In the rows, 128 means zero.
Each row of numbers belongs to one of the objects below and depends on some of the facts about them. Some rows are named. Which object is each other row?

Known rows:
[136,129,118,102,137,119,134,129,108,151,116,109,158,151,123,145,130,141,112,127,124,143,102,105,119,142,141,121,125,142,112,125,117,114,92,113,136,168]: kagri
[152,104,133,127,130,113,120,123,130,147,82,110,131,128,110,170,123,118,129,96,111,85,105,122,123,145,144,124,117,144,114,115,140,140,92,128,135,161]: skeplok
[136,128,118,123,130,108,129,128,135,138,95,119,132,146,114,143,128,129,127,96,135,122,100,109,124,143,130,125,135,152,104,128,140,127,122,127,137,170]: flugrom
[135,117,125,110,144,112,126,126,109,148,107,111,150,149,109,164,127,133,129,124,138,126,118,110,126,148,127,113,140,141,115,113,127,113,113,105,140,173]: skibi
[157,140,132,131,129,137,135,111,129,114,87,120,133,121,152,150,105,118,123,126,95,120,104,120,111,122,159,130,137,144,118,119,123,134,80,132,119,132]: labu
[151,130,133,141,138,130,129,116,139,128,82,125,122,122,135,147,104,113,127,119,113,114,104,125,118,130,144,121,138,135,120,126,136,148,85,127,116,136]: vasun
[153,140,133,119,139,125,128,114,118,124,120,140,135,147,147,147,116,118,108,151,120,153,117,116,122,129,144,125,151,132,126,122,124,131,94,112,113,155]: klefi
[149,140,131,123,141,127,128,114,118,126,122,134,132,148,139,145,114,116,110,152,126,149,115,117,119,134,137,122,145,129,124,123,124,129,100,110,118,153]: pleril
[108,114,149,93,104,137,127,177,95,162,197,151,146,107,147,85,208,182,126,122,112,132,176,125,152,108,103,168,114,90,154,168,132,132,181,149,147,100]: libran
[121,142,152,82,124,158,144,137,105,124,200,148,139,108,151,69,194,184,144,116,102,151,207,144,147,81,133,160,154,120,143,140,104,122,210,143,139,98]: nezo
[141,147,135,182,137,148,122,96,144,119,88,139,106,114,144,142,100,92,138,125,130,123,105,129,121,138,132,137,125,126,150,133,144,131,70,127,111,122]: droplem
[156,136,145,149,147,128,134,121,154,96,82,131,124,125,163,153,96,109,109,149,104,130,94,135,106,103,145,110,159,117,116,136,141,160,85,120,106,97]: godrek
[83,114,140,120,110,145,127,167,123,158,195,138,128,108,112,68,182,178,140,116,125,132,187,130,157,108,82,145,115,92,141,152,121,118,203,144,151,90]: tokla
[115,134,144,83,111,151,141,166,99,157,186,151,156,105,158,70,207,189,126,122,99,157,175,116,146,98,112,165,139,96,146,171,120,132,175,149,141,103]: brovar
[136,140,121,122,140,132,133,99,120,103,138,118,128,155,126,141,102,115,129,144,135,141,131,143,118,131,151,120,129,147,124,105,105,111,127,114,127,137]: rogo
[118,136,114,160,107,113,133,143,127,103,116,134,130,135,143,148,106,99,116,160,141,128,87,115,113,147,122,132,119,120,142,148,151,132,106,131,124,110]: nitrus
[107,118,143,118,100,141,127,179,100,137,191,169,133,95,137,97,183,155,144,148,123,128,190,127,159,114,83,154,142,70,176,161,135,144,202,141,135,80]: pugopom
[108,122,109,164,115,116,124,142,120,121,130,126,133,146,121,154,99,97,113,180,154,132,97,128,119,158,108,106,100,102,148,139,138,124,103,112,122,110]: pebeplin

How the objects are related:
η:
fuske flokin fluko zafon toso
kego staklaplil lanalar
kidofe flestur greren vevevan flogrer sabak
koril skuvos gotrebul beves flifla labu
laben nustim
levak fabruk voplus plutun vudur flatu rogo plefin brovar beflu
migrem grigus popor skilil fidrobru fibom bofli gaplen skovem ruves zokas gibel
nazon nebral ligustu telor tredriler tanon pleril klefi
nevuk fudrus totuk vasun klofler
noklaskel grane boskun leklesken limin
nutre mudri seris pugopom skubu zeskol pleduli datra gito fidro
pebeplin nitrus zuge lepu
pigre skefla mabopu brimo kisen vebro
pledas klostuskun drivim
pliplam dopi nipur zerin kuvuklin
pufu klutrimar movil letres tifles tropi
stovo taklozi leplis lafer pludrubom flugrom skibi viflo kagri tasko tretol gribrir
talek fupen dreso flirem droplem meve tripek bimul mibis
tokla garor radrum situm kire drefaskes baler nezo
tomizon klokle gregon
vapun kago vumer truka lustos tistiflok godrek
zeram kepe brige tedagra flufi rebru zesto latre
φ tifles <- baler, drefaskes, garor, kire, nezo, radrum, situm, tokla
φ pledas <- beflu, brovar, fabruk, flatu, levak, plefin, plutun, rogo, voplus, vudur
φ didrugak <- beves, flifla, gotrebul, koril, labu, skuvos
φ datra <- bimul, dreso, droplem, flirem, fupen, meve, mibis, talek, tripek
φ tretol <- bofli, fibom, fidrobru, gaplen, gibel, grigus, migrem, popor, ruves, skilil, skovem, zokas
φ libran <- boskun, grane, leklesken, limin, noklaskel
φ telor <- brige, flufi, kepe, latre, rebru, tedagra, zeram, zesto
φ flifla <- brimo, kisen, mabopu, pigre, skefla, vebro
φ tradivu <- datra, fidro, gito, mudri, nutre, pleduli, pugopom, seris, skubu, zeskol
φ nevuk <- dopi, kuvuklin, nipur, pliplam, zerin
φ drigrem <- drivim, klostuskun, pledas
φ skibi <- flestur, flogrer, greren, kidofe, sabak, vevevan
φ skuvos <- flokin, fluko, fuske, toso, zafon
φ skeplok <- flugrom, gribrir, kagri, lafer, leplis, pludrubom, skibi, stovo, taklozi, tasko, tretol, viflo
φ klupan <- fudrus, klofler, nevuk, totuk, vasun
φ pleduli <- godrek, kago, lustos, tistiflok, truka, vapun, vumer
φ leplis <- gregon, klokle, tomizon
φ seris <- kego, lanalar, staklaplil
φ katiron <- klefi, ligustu, nazon, nebral, pleril, tanon, telor, tredriler
φ zibro <- klutrimar, letres, movil, pufu, tifles, tropi
φ letres <- laben, nustim
φ pugopom <- lepu, nitrus, pebeplin, zuge
φ taklozi <- plubrosos
[baler, bofli, brovar, datra, dopi, drefaskes, drivim, flogrer, gaplen, greren, klupan, koril, lafer, latre, leplis, letres, libran, lustos, meve, nebral, nevuk, nezo, pleduli, plutun, popor, pufu, pugopom, situm, staklaplil, taklozi, talek, tokla, toso, totuk, tropi, zerin] κ 259
[beflu, fidrobru, flufi, flugrom, fupen, gotrebul, gribrir, kego, kidofe, kire, klokle, lepu, ligustu, nitrus, nustim, pigre, plefin, rebru, sabak, seris, stovo, tasko, tifles, tretol, vevevan, viflo, zafon, zeram] κ 706
[beves, boskun, brimo, fabruk, fidro, flatu, flestur, flifla, flokin, gibel, grane, gregon, kago, kagri, klefi, klofler, klutrimar, laben, lanalar, migrem, mudri, nipur, noklaskel, pebeplin, pleril, pliplam, rogo, ruves, skefla, skibi, skubu, tanon, tedagra, telor, tomizon, tredriler, tripek, truka, voplus, vudur, vumer, zeskol, zesto, zokas] κ 56
[bimul, brige, didrugak, dreso, drigrem, droplem, fibom, flirem, fluko, fudrus, fuske, garor, gito, godrek, grigus, katiron, kepe, kisen, klostuskun, kuvuklin, labu, leklesken, levak, limin, mabopu, mibis, movil, nazon, nutre, pledas, plubrosos, pludrubom, radrum, skeplok, skilil, skovem, skuvos, tistiflok, tradivu, vapun, vasun, vebro, zibro, zuge] κ 38
{baler, boskun, brimo, drefaskes, drigrem, fidro, gito, katiron, kego, kisen, laben, leklesken, lepu, nazon, nezo, pigre, pludrubom, rogo, skubu, tasko, tedagra, vebro, viflo, vumer, zeram, zeskol} α b
{beflu, bofli, droplem, fibom, fidrobru, flokin, flugrom, fupen, gaplen, gibel, godrek, kepe, kire, klefi, klofler, klostuskun, koril, lafer, meve, migrem, nebral, nevuk, pleril, pliplam, popor, pugopom, ruves, seris, skefla, skeplok, skibi, skilil, stovo, tanon, telor, tistiflok, toso, totuk, tredriler, tretol, vasun, zokas} α a
{beves, bimul, dopi, flifla, fudrus, gotrebul, kuvuklin, labu, letres, nipur, pufu, skovem, skuvos, talek, tokla, tripek, zerin} α e
{brige, dreso, flestur, flirem, flogrer, fluko, fuske, garor, greren, kidofe, klupan, klutrimar, ligustu, mabopu, movil, nutre, pleduli, radrum, sabak, tropi, vevevan, zafon} α c
{brovar, fabruk, flatu, gribrir, grigus, kago, kagri, levak, libran, mibis, nitrus, noklaskel, pebeplin, pledas, plutun, situm, taklozi, tomizon, tradivu, voplus, vudur, zibro, zuge} α d
{datra, didrugak, drivim, flufi, grane, gregon, klokle, lanalar, latre, leplis, limin, lustos, mudri, nustim, plefin, plubrosos, rebru, staklaplil, tifles, truka, vapun, zesto} α f

Rows to name:
No name comes twice in this set of rows, the named rows included.
[149,154,125,132,123,127,145,109,123,65,127,140,126,135,163,151,104,97,132,157,126,130,116,139,109,124,165,143,144,146,138,118,126,130,129,132,119,111] | lepu
[141,118,131,158,112,123,123,131,122,116,100,125,128,123,156,175,106,94,115,151,115,106,89,130,110,140,143,126,102,111,145,138,152,145,69,129,119,103] | tradivu
[136,140,124,141,129,120,126,121,145,118,104,136,129,142,132,134,113,114,120,120,134,136,97,114,121,134,132,133,137,139,114,137,143,136,112,128,124,146] | kire
[93,106,137,117,109,135,125,176,111,164,186,147,132,102,106,83,188,168,145,117,137,122,189,129,164,119,76,144,126,84,153,156,130,134,210,144,145,101] | nevuk
[129,116,116,153,109,122,127,128,130,123,92,110,123,118,110,163,99,104,140,130,122,87,109,122,120,150,130,118,108,130,130,115,132,131,97,135,130,124] | skuvos
[126,132,118,167,110,109,128,138,131,100,113,142,121,131,133,162,103,88,130,155,152,117,103,123,124,154,116,129,128,116,143,135,155,140,126,128,123,121] | seris
[153,149,130,124,134,120,134,116,133,111,106,143,131,136,156,140,122,117,118,124,118,143,98,112,117,126,149,140,149,146,117,133,139,140,106,130,119,154] | beflu
[107,119,148,103,118,147,129,163,114,157,186,157,135,102,130,71,197,181,135,114,118,144,189,127,159,102,92,154,143,90,146,156,124,137,196,141,142,104] | totuk
[114,117,117,166,123,122,121,132,144,139,83,103,128,124,110,147,104,111,123,120,135,102,89,124,112,144,119,109,94,127,120,137,135,130,83,130,129,116] | levak
[118,116,112,141,126,100,124,134,147,145,98,109,126,147,90,140,119,127,130,95,153,110,101,108,123,154,116,119,118,146,103,125,142,122,128,129,142,166] | stovo

Now the same objects, written a new way:
Known rows:
[165,118,151,101,120,151,143,136,113,112,124,130,126,114,80,131,111,114,125,125,147,145,99,158,160,114,142,146,102,115,93,121,162,98,144,100,150,108,120,141,127,126,132,119,131,173,162,125]: skefla
[98,137,112,149,102,136,116,146,146,149,131,124,158,133,162,151,139,130,132,148,141,131,137,120,128,116,117,99,154,134,134,135,141,146,136,149,150,119,130,122,122,133,130,139,125,78,96,161]: lafer
[120,128,115,151,96,134,118,115,130,136,125,118,108,111,138,97,143,136,133,129,113,113,128,109,115,139,133,126,122,159,130,150,101,149,113,146,91,144,109,112,135,127,139,129,116,129,113,99]: vebro
[139,129,165,90,128,128,129,128,111,110,133,129,108,128,85,117,121,115,129,122,154,162,94,151,153,127,149,159,116,115,100,105,163,88,152,111,150,123,127,136,139,129,134,117,123,168,162,129]: nipur
[155,143,161,113,123,139,137,119,90,115,135,132,88,132,95,102,126,117,153,116,124,148,112,152,146,117,142,166,110,118,100,100,219,97,129,126,151,124,110,154,123,138,126,125,85,161,146,119]: rogo
[109,125,129,147,118,134,102,113,127,126,132,116,110,121,134,94,152,132,129,127,129,129,113,109,110,146,138,136,127,149,128,145,101,143,116,153,91,155,117,110,140,128,139,133,131,121,107,110]: kuvuklin
[118,112,123,126,155,116,129,115,127,126,136,135,139,145,129,151,110,130,127,126,106,95,173,122,114,131,121,111,149,149,140,113,113,124,118,123,102,120,149,138,117,123,118,137,112,138,132,127]: nitrus
[145,118,156,114,153,111,151,112,125,103,118,135,104,138,94,113,116,112,124,116,98,157,131,155,137,123,137,185,135,133,112,102,158,85,162,110,129,131,147,144,137,127,146,121,98,167,188,122]: fidro
[105,158,113,179,94,181,118,119,108,152,134,118,118,134,159,115,120,133,160,131,111,111,156,106,113,98,113,121,142,146,140,127,200,147,114,144,133,148,123,138,116,134,121,147,116,65,83,147]: brovar
[126,104,121,163,154,121,131,107,136,114,114,124,120,119,146,92,145,132,116,129,80,112,137,119,100,137,124,151,141,158,135,146,88,139,122,146,78,150,132,124,129,126,135,141,117,132,138,113]: mibis
[126,100,124,163,154,126,127,108,135,113,114,125,126,120,143,94,147,133,114,128,82,115,130,120,102,137,125,151,138,148,131,152,99,144,121,143,77,151,136,124,125,124,139,141,132,125,132,116]: godrek
[145,132,110,117,153,107,133,133,126,128,119,129,119,106,142,103,125,144,112,109,128,112,115,112,111,143,116,131,88,73,154,156,87,151,100,117,119,151,114,116,133,124,116,113,184,120,113,102]: didrugak
[123,102,122,142,118,108,115,136,140,120,124,135,135,118,157,120,188,132,122,144,124,138,101,128,124,155,130,121,130,140,118,169,100,155,114,174,114,119,113,117,123,135,133,134,103,143,104,117]: fibom
[102,135,116,147,104,131,117,149,146,147,129,126,163,133,171,155,149,133,133,151,141,132,132,122,131,121,114,95,158,134,133,134,138,151,135,153,149,113,128,123,121,135,127,137,119,83,94,161]: popor
[150,131,148,101,114,130,144,128,118,118,128,129,105,123,83,121,111,118,135,123,136,154,117,154,153,119,145,154,114,123,101,111,165,96,149,106,145,116,117,135,136,129,136,114,103,170,168,118]: brimo
[115,132,117,112,112,123,117,126,121,144,149,126,134,138,122,164,105,135,138,132,147,88,154,116,128,127,132,79,134,148,134,109,109,130,103,117,118,111,130,128,125,126,110,130,114,139,114,123]: pigre
[119,138,123,150,126,155,110,108,93,141,153,134,108,158,134,128,125,126,156,126,128,105,168,112,121,134,126,113,127,136,136,123,179,138,100,142,121,133,132,146,111,130,120,142,110,112,86,121]: plefin
[115,165,100,126,141,130,134,139,131,149,125,131,137,131,159,136,93,142,123,116,132,119,148,110,114,110,105,121,121,77,172,125,133,145,124,103,159,149,135,121,129,124,122,118,193,60,103,146]: klupan

Rows to name:
No name comes twice in this set of rows, the named rows included.
[106,115,137,134,122,98,101,129,142,124,134,125,123,132,159,109,194,129,126,141,140,153,95,120,118,165,137,128,136,132,124,153,97,148,120,181,107,134,117,109,138,137,138,130,105,135,99,120] | skovem
[100,121,115,109,160,75,123,143,138,136,137,160,133,161,157,172,170,139,112,117,125,163,151,133,125,169,107,124,125,55,161,149,166,175,139,136,147,124,143,122,125,124,146,114,150,121,101,128] | tretol
[98,133,133,114,124,133,103,120,116,140,153,125,128,148,120,150,114,127,134,128,153,104,146,109,126,139,135,96,135,139,136,113,116,129,118,125,116,129,137,123,134,123,125,133,136,122,106,129] | gotrebul

Now the same objects, written a new way:
Named rows:
[162,88,116,169,79,127,120,133,101,147,104,183,180,108]: viflo
[106,91,139,141,86,98,126,120,66,140,102,192,164,139]: skibi
[139,113,129,174,100,113,104,141,85,145,110,154,172,127]: drefaskes
[161,112,115,180,111,136,104,134,94,147,92,165,167,114]: kire
[167,134,125,178,128,116,102,131,104,141,114,178,174,98]: tifles
[128,141,138,164,106,113,83,142,64,143,97,139,150,112]: droplem
[134,129,127,172,125,131,79,136,84,131,114,143,162,137]: pugopom
[167,141,125,180,119,138,81,110,100,108,86,145,166,119]: nitrus
[115,124,158,163,127,106,96,111,68,134,100,152,139,147]: skubu
[156,127,120,182,124,152,79,121,99,127,97,154,161,122]: seris
[142,147,146,159,96,113,104,142,87,104,105,158,166,137]: fudrus
[162,148,114,165,100,129,119,136,117,117,107,200,180,100]: klokle
[117,73,158,145,78,110,145,135,91,136,122,158,138,132]: zokas
[115,78,158,146,71,112,146,130,91,136,122,156,141,131]: gibel
[118,138,151,149,108,114,112,130,79,122,100,165,138,146]: boskun
[152,145,118,182,95,143,102,118,106,117,84,165,169,116]: zeram
[150,150,131,165,91,114,101,144,95,106,101,157,170,134]: dopi
[118,131,146,148,113,111,114,134,75,130,99,168,140,142]: tedagra

Which object is each row?
No name comes twice in this set of rows, the named rows included.
[160,117,91,150,107,137,118,140,93,128,103,191,183,104] | vevevan
[174,68,122,154,72,126,119,124,108,130,112,171,180,104] | gribrir
[145,157,132,165,118,115,104,151,106,122,129,166,167,113] | drivim
[145,125,147,162,109,100,110,146,77,127,105,159,165,134] | kuvuklin
[110,113,165,167,126,102,97,107,66,136,103,150,144,136] | zeskol
[105,144,146,157,84,120,148,135,90,109,92,171,143,146] | migrem
[137,114,119,163,117,108,113,133,81,133,111,148,171,109] | tropi
[112,150,158,153,116,108,97,92,78,94,84,148,146,146] | pebeplin
[110,132,157,161,134,124,91,109,79,114,105,154,139,161] | vumer
[138,99,152,156,91,98,87,117,75,133,112,124,156,97] | mibis
[130,75,157,132,83,93,134,118,74,123,111,173,158,129] | kagri
[105,135,125,123,97,108,128,122,78,105,94,190,160,133] | flestur
[139,125,111,157,90,127,118,169,87,133,110,176,174,137] | lafer
[118,134,159,157,135,115,97,95,81,94,98,149,146,162] | kago

